Here is a tiny trained network, its code and every weight. The questions are about switching its units off for an input and a class, where a switched-off unit gives its printed mean instead of its output.

import numpy as np


def w(rows, s, z=0):
    codes = np.array(rows[::2]) - 128.0
    scale = np.full(codes.shape[1], s)
    scale[-1] = z or s
    return codes * scale


def f(y):
    return np.maximum(y, 0)


def log_softmax(a):
    a = a - a.max(-1, keepdims=True)
    return a - np.log(np.exp(a).sum(-1, keepdims=True))


def net(x, mask):
    res = np.array(x, float).reshape(1, 3) / 4 @ E
    y = f(res @ A[0][:, :-1].T + A[0][:, -1])
    res = res + np.where(mask, y, B[0][:, -1]) @ B[0][:, :-1]
    return log_softmax(res[-1] @ U[:, :-1].T + U[:, -1])


A, B = {}, {}
E = w([
[192,147,149,31,179,4,175],'x0',
[201,170,165,176,187,158,69],'x1',
[113,78,82,192,196,50,104],'x2',
],0.011)
A[0] = w([
[154,246,231,21,54,179,194,49],'n1',
[107,52,48,184,247,2,122,2],'n2',
[211,145,199,43,171,3,199,86],'n3',
[191,149,173,43,191,42,199,107],'n4',
[234,200,178,148,227,140,78,63],'n5',
[58,27,46,58,55,66,253,97],'n6',
[238,197,162,166,176,121,80,65],'n7',
],0.0057,0.0014)
B[0] = w([
[239,79,1,66,96,69,47,218],'n1',
[248,72,46,68,125,116,48,251],'n2',
[91,65,165,205,69,197,203,255],'n3',
[78,70,148,221,55,216,177,236],'n4',
[68,209,172,105,166,69,129,217],'n5',
[58,244,226,76,223,78,139,248],'n6',
[97,187,215,109,185,106,112,203],'n7',
],0.0076,0.0086)
U = w([
[57,35,149,248,56,233,164,248],'0',
[56,255,199,53,202,76,136,95],'1',
[248,51,22,47,112,96,89,44],'2',
],0.008,0.0016)

Each question gives the input, the list of numbers given to net, and the class t.
The units are the neurons (one row each of A and B). Each row of codes is followed by its name. A weight is (code - 128) times the scale printed after its matrix; where a second scale follows, it is the last column's (A, B and U).
mask holds one flag per neuron, in row order. A switched-off neuron (its flag False) gives its mean, the last column of its row in B, instead of its output. The means were averaged over made-up inputs and are rounded, as every weight is.
A unit's drop is (log p(t) with every unit on - log p(t) with that unit switched off) / (log p(t) with every unit on - log p(t) with every unit switched off).
The circuit of an input: a set's keep is (log p(t) with only the set's units on - log p(t) with every unit switched off) / (log p(t) with every unit on - log p(t) with every unit switched off). Starting from all 7 units, units are removed one at a time, each time the one whose removal leaves the highest keep (on an exact tie, the one counted first), for as long as the keep stays at least 0.8.
units of the circuit, in order: the units of the circuit, biggest drop first
top k neurons: the k neurons with the biggest drops, biggest first
drop when u is switched off: that unit's drop, to one decimal
input [8,6,8], class 0: units of the circuit, in order	(n3)
input [4,-2,3], class 0: units of the circuit, in order	(n3; n4)
input [-3,6,-6], class 1: top 2 neurons	(n2; n5)
input [-4,-5,1], class 1: units of the circuit, in order	(n3; n6)
input [-5,-6,3], class 1: units of the circuit, in order	(n6; n3)
input [0,1,-4], class 2: top 2 neurons	(n6; n1)
input [0,-6,-3], class 1: top 2 neurons	(n6; n2)
input [3,-8,7], class 1: top 2 neurons	(n6; n1)
input [1,-2,-3], class 2: top 3 neurons	(n1; n5; n7)
input [1,0,-2], class 2: top 3 neurons	(n6; n3; n4)
input [5,-1,4], class 0: top 2 neurons	(n3; n4)
input [6,2,-6], class 0: top 3 neurons	(n3; n4; n2)
input [-2,-6,4], class 1: top 2 neurons	(n6; n1)
input [-1,-2,-5], class 2: units of the circuit, in order	(n1)
input [-3,-1,-8], class 2: drop when n1 is switched off	0.4
input [8,8,4], class 0: drop when n4 is switched off	0.8
input [5,3,-8], class 2: drop when n1 is switched off	2.9
